Below is a small trained network, with its code and all its weights. Each question gives an input and a target symbol and asks what happens when units are switched off, that is, made to give their printed mean instead of their output.

import numpy as np


def w(rows, s, z=0):
    codes = np.array(rows[::2]) - 128.0
    scale = np.full(codes.shape[1], s)
    scale[-1] = z or s
    return codes * scale


def norm(h):
    return h / np.sqrt((h * h).mean(-1, keepdims=True) + 1e-5)


def f(y):
    return np.maximum(y, 0)


def softmax(a):
    e = np.exp(a - a.max(-1, keepdims=True))
    return e / e.sum(-1, keepdims=True)


def log_softmax(a):
    a = a - a.max(-1, keepdims=True)
    return a - np.log(np.exp(a).sum(-1, keepdims=True))


def net(x, mask):
    ids = ['ηθμπτφω'.index(c) for c in x.split()]
    T = len(ids)
    res = E[ids] + P[:T]
    r = norm(res)
    for j in range(3):
        rows = slice(3 * j, 3 * j + 3)
        q, k, v = (r @ M[0][rows].T for M in (Q, K, V))
        z = softmax(np.where(np.tri(T) > 0, q @ k.T / 3**0.5, -1e9)) @ v
        o = O[0][rows]
        res = res + np.where(mask[j], z, o[:, -1]) @ o[:, :-1]
    y = f(norm(res) @ A[0][:, :-1].T + A[0][:, -1])
    res = res + np.where(mask[3:7], y, B[0][:, -1]) @ B[0][:, :-1]
    return log_softmax(norm(res)[-1] @ U[:, :-1].T + U[:, -1])


Q, K, V, O, A, B = {}, {}, {}, {}, {}, {}
E = w([
[92,64,71],'η',
[215,145,115],'θ',
[99,65,107],'μ',
[214,121,154],'π',
[204,167,109],'τ',
[103,54,158],'φ',
[146,174,2],'ω',
],0.0062)
P = w([
[24,224,211],'0',
[158,4,87],'1',
[169,13,97],'2',
[176,18,139],'3',
[178,38,127],'4',
[190,49,125],'5',
[196,71,134],'6',
[197,61,134],'7',
[195,61,123],'8',
[215,70,112],'9',
],0.0034)
Q[0] = w([
[78,44,133],'head 0',
[226,144,112],'head 0',
[74,58,173],'head 0',
[182,149,147],'head 1',
[122,114,90],'head 1',
[254,69,166],'head 1',
[114,114,91],'head 2',
[129,108,68],'head 2',
[167,170,106],'head 2',
],0.012)
K[0] = w([
[70,129,249],'head 0',
[226,229,67],'head 0',
[94,107,238],'head 0',
[57,95,180],'head 1',
[112,155,67],'head 1',
[52,194,205],'head 1',
[144,182,150],'head 2',
[143,249,163],'head 2',
[83,136,254],'head 2',
],0.0092)
V[0] = w([
[138,161,20],'head 0',
[137,140,137],'head 0',
[175,255,114],'head 0',
[61,63,177],'head 1',
[36,113,136],'head 1',
[87,113,9],'head 1',
[112,115,191],'head 2',
[121,7,190],'head 2',
[126,148,211],'head 2',
],0.0089)
O[0] = w([
[94,189,234,205],'head 0',
[171,140,133,125],'head 0',
[179,137,161,78],'head 0',
[112,162,67,194],'head 1',
[128,177,93,188],'head 1',
[90,173,189,32],'head 1',
[179,119,74,105],'head 2',
[148,218,2,251],'head 2',
[222,132,82,91],'head 2',
],0.0068,0.0014)
A[0] = w([
[34,143,44,193],'neuron 0',
[131,128,120,108],'neuron 1',
[215,193,44,252],'neuron 2',
[2,55,116,133],'neuron 3',
],0.006,0.0045)
B[0] = w([
[114,66,191,205],'neuron 0',
[114,108,228,128],'neuron 1',
[166,207,253,254],'neuron 2',
[119,126,55,180],'neuron 3',
],0.0043,0.0065)
U = w([
[9,199,118,98],'η',
[174,59,152,3],'θ',
[100,161,60,81],'μ',
[229,90,72,106],'π',
[157,78,170,199],'τ',
[161,134,21,196],'φ',
[63,117,220,177],'ω',
],0.012,0.0039)

Each question gives the input, a string of symbols that net reads in full, and the target symbol t.
The units are the heads (3 rows each of Q, K, V and O) and the neurons (one row each of A and B). Each row of codes is followed by its name. A weight is (code - 128) times the scale printed after its matrix; where a second scale follows, it is the last column's (O, A, B and U).
mask holds one flag per unit, heads first, then neurons. A switched-off unit (its flag False) gives its mean, the last column of its rows in O or B, instead of its output. The means were averaged over made-up inputs and are rounded, as every weight is.
A unit's drop is (log p(t) with every unit on - log p(t) with that unit switched off) / (log p(t) with every unit on - log p(t) with every unit switched off).
The circuit of an input: a set's keep is (log p(t) with only the set's units on - log p(t) with every unit switched off) / (log p(t) with every unit on - log p(t) with every unit switched off). Starting from all 7 units, units are removed one at a time, each time the one whose removal leaves the highest keep (on an exact tie, the one counted first), for as long as the keep stays at least 0.8.
units of the circuit, in order: the units of the circuit, biggest drop first
unit that matters most: the unit with the biggest drop
k most important neurons: the k neurons with the biggest drops, biggest first
heads that matter: for each layer, one digit per head in row order, 1 if its drop is at least 0.15 and else 0, layers parted by /
drop when u is switched off: that unit's drop, to one decimal
input π μ τ π θ θ θ η π φ, target π: unit that matters most => head 0
input η π θ μ, target η: heads that matter => 011
input ω η η, target ω: heads that matter => 001
input ω π μ, target ω: heads that matter => 011
input π η τ τ τ θ π μ, target π: heads that matter => 100
input η η η π ω ω μ η θ, target η: heads that matter => 010
input η φ μ, target η: heads that matter => 010
input φ φ θ π, target φ: heads that matter => 011
input η π ω μ τ θ π θ η φ, target η: heads that matter => 011
input η τ π ω τ, target η: heads that matter => 010
input φ ω φ η π ω φ φ μ, target φ: heads that matter => 100
input μ η τ ω, target ω: heads that matter => 000
input φ π τ τ, target φ: heads that matter => 011
input π π π φ η η φ η, target φ: units of the circuit, in order => head 2
input η τ μ π θ π φ, target η: units of the circuit, in order => head 1; head 2
input π μ η η, target π: heads that matter => 001
input φ τ η φ, target φ: drop when head 2 is switched off => 0.0
input φ φ φ φ π, target φ: drop when head 2 is switched off => 0.1
input τ η θ η φ τ μ θ φ ω, target τ: drop when head 2 is switched off => 0.2
input η η ω π, target ω: most important neuron => neuron 3
input φ μ π π τ θ, target φ: drop when head 1 is switched off => 0.5
